Below are the code and all the weights of a small trained network. Each question names an input and a target symbol and asks about switching units off, where a switched-off unit gives its printed mean instead of its output.

import numpy as np


def w(rows, s, z=0):
    codes = np.array(rows[::2]) - 128.0
    scale = np.full(codes.shape[1], s)
    scale[-1] = z or s
    return codes * scale


def norm(h):
    return h / np.sqrt((h * h).mean(-1, keepdims=True) + 1e-5)


def f(y):
    return np.maximum(y, 0)


def softmax(a):
    e = np.exp(a - a.max(-1, keepdims=True))
    return e / e.sum(-1, keepdims=True)


def log_softmax(a):
    a = a - a.max(-1, keepdims=True)
    return a - np.log(np.exp(a).sum(-1, keepdims=True))


def net(x, mask):
    ids = ['δεθλμπσ'.index(c) for c in x.split()]
    T = len(ids)
    res = E[ids] + P[:T]
    r = norm(res)
    for j in range(3):
        rows = slice(2 * j, 2 * j + 2)
        q, k, v = (r @ M[0][rows].T for M in (Q, K, V))
        z = softmax(np.where(np.tri(T) > 0, q @ k.T / 2**0.5, -1e9)) @ v
        o = O[0][rows]
        res = res + np.where(mask[j], z, o[:, -1]) @ o[:, :-1]
    y = f(norm(res) @ A[0][:, :-1].T + A[0][:, -1])
    res = res + np.where(mask[3:27], y, B[0][:, -1]) @ B[0][:, :-1]
    return log_softmax(norm(res)[-1] @ U[:, :-1].T + U[:, -1])


Q, K, V, O, A, B = {}, {}, {}, {}, {}, {}
E = w([
[119,115,221],'δ',
[125,112,230],'ε',
[182,202,150],'θ',
[192,150,201],'λ',
[48,220,255],'μ',
[31,165,100],'π',
[91,213,82],'σ',
],0.0092)
P = w([
[95,254,196],'0',
[110,196,177],'1',
[116,182,163],'2',
[127,155,154],'3',
[128,143,144],'4',
[132,132,134],'5',
[136,124,127],'6',
[138,115,121],'7',
[138,107,113],'8',
[144,98,110],'9',
[156,85,113],'10',
[149,83,103],'11',
[146,69,102],'12',
],0.0085)
Q[0] = w([
[177,145,253],'h1',
[69,85,51],'h1',
[148,172,63],'h2',
[67,123,111],'h2',
[142,69,122],'h3',
[139,177,207],'h3',
],0.026)
K[0] = w([
[168,46,73],'h1',
[104,168,251],'h1',
[51,193,67],'h2',
[102,198,219],'h2',
[177,155,215],'h3',
[138,20,61],'h3',
],0.017)
V[0] = w([
[14,40,137],'h1',
[125,120,253],'h1',
[199,100,59],'h2',
[37,58,83],'h2',
[150,189,88],'h3',
[207,107,133],'h3',
],0.013)
O[0] = w([
[77,67,222,101],'h1',
[131,229,209,215],'h1',
[118,148,179,13],'h2',
[154,251,88,58],'h2',
[147,85,87,115],'h3',
[175,187,121,82],'h3',
],0.012,0.011)
A[0] = w([
[201,83,183,66],'n1',
[125,115,143,125],'n2',
[128,137,110,119],'n3',
[87,169,97,169],'n4',
[72,210,134,75],'n5',
[134,59,154,45],'n6',
[150,160,180,82],'n7',
[83,175,111,176],'n8',
[155,131,153,68],'n9',
[18,72,153,105],'n10',
[137,156,137,55],'n11',
[135,195,140,169],'n12',
[127,189,137,127],'n13',
[135,39,126,143],'n14',
[136,74,130,143],'n15',
[155,70,146,145],'n16',
[145,137,115,83],'n17',
[179,172,161,162],'n18',
[148,161,90,172],'n19',
[254,88,139,181],'n20',
[120,135,44,3],'n21',
[130,146,89,115],'n22',
[131,168,116,99],'n23',
[85,189,137,95],'n24',
],0.012,0.004)
B[0] = w([
[177,204,189,171],'n1',
[112,133,128,152],'n2',
[107,127,135,138],'n3',
[180,105,136,177],'n4',
[61,54,151,203],'n5',
[66,100,154,172],'n6',
[151,211,71,186],'n7',
[164,94,128,193],'n8',
[151,169,139,139],'n9',
[254,84,129,254],'n10',
[121,133,159,137],'n11',
[130,74,108,211],'n12',
[107,75,134,188],'n13',
[40,125,122,207],'n14',
[82,134,125,177],'n15',
[73,150,136,180],'n16',
[157,134,128,134],'n17',
[153,200,73,203],'n18',
[89,100,171,170],'n19',
[158,141,53,191],'n20',
[90,157,213,153],'n21',
[85,112,145,150],'n22',
[132,124,146,147],'n23',
[109,64,119,191],'n24',
],0.025,0.0062)
U = w([
[66,47,228,177],'δ',
[5,95,84,137],'ε',
[215,46,150,3],'θ',
[162,146,140,111],'λ',
[166,116,20,87],'μ',
[165,183,86,132],'π',
[160,199,236,105],'σ',
],0.012,0.0042)

Each question gives the input, a string of symbols that net reads in full, and the target symbol t.
The units are the heads (2 rows each of Q, K, V and O) and the neurons (one row each of A and B). Each row of codes is followed by its name. A weight is (code - 128) times the scale printed after its matrix; where a second scale follows, it is the last column's (O, A, B and U).
mask holds one flag per unit, heads first, then neurons. A switched-off unit (its flag False) gives its mean, the last column of its rows in O or B, instead of its output. The means were averaged over made-up inputs and are rounded, as every weight is.
A unit's drop is (log p(t) with every unit on - log p(t) with that unit switched off) / (log p(t) with every unit on - log p(t) with every unit switched off).
The circuit of an input: a set's keep is (log p(t) with only the set's units on - log p(t) with every unit switched off) / (log p(t) with every unit on - log p(t) with every unit switched off). Starting from the 12 units with the biggest drops (on a tie, the unit counted first), units are removed one at a time, each time the one whose removal leaves the highest keep (on an exact tie, the one counted first), for as long as the keep stays at least 0.8.
circuit, biggest first: the units of the circuit, biggest drop first
top k neurons: the k neurons with the biggest drops, biggest first
which heads matter: for each layer, one digit per head in row order, 1 if its drop is at least 0.15 and else 0, layers parted by /
drop when u is switched off: that unit's drop, to one decimal
input θ λ ε ε ε σ θ ε θ ε ε, target μ: which heads matter => 101
input π π π μ λ ε ε, target π: circuit, biggest first => (n7, n18, h1)
input π λ π σ ε, target ε: circuit, biggest first => (h1, n14)
input ε λ μ θ π ε θ, target δ: which heads matter => 111
input ε π ε λ ε π ε π π π π θ, target δ: top neuron => (n21)
input ε ε λ, target π: which heads matter => 110
input ε π π δ λ θ, target μ: which heads matter => 110
input π ε ε ε μ ε ε ε ε ε δ, target σ: which heads matter => 100
input π π μ ε ε θ δ, target μ: which heads matter => 100
input θ μ ε, target μ: circuit, biggest first => (h1, n18)
input ε π ε ε θ π σ λ ε ε, target π: which heads matter => 001
input ε π π σ π π θ σ μ ε μ, target ε: which heads matter => 100
input ε ε ε ε δ, target σ: circuit, biggest first => (n7, h1)
input θ π θ ε π δ θ ε ε ε π σ, target δ: circuit, biggest first => (n21)
input σ ε π, target θ: which heads matter => 001
input ε θ δ, target μ: top 2 neurons => (n18, n20)
input π ε π μ ε θ ε π ε π λ π π, target θ: top 2 neurons => (n10, n14)
input ε ε ε, target σ: which heads matter => 000
input ε ε π θ ε σ ε, target ε: drop when h1 is switched off => 1.7
input π ε ε θ π ε θ ε ε λ ε θ, target π: drop when h1 is switched off => 0.6
input ε θ ε σ δ, target ε: drop when h1 is switched off => 2.0
input ε θ π ε ε σ θ λ, target ε: top neuron => (n20)
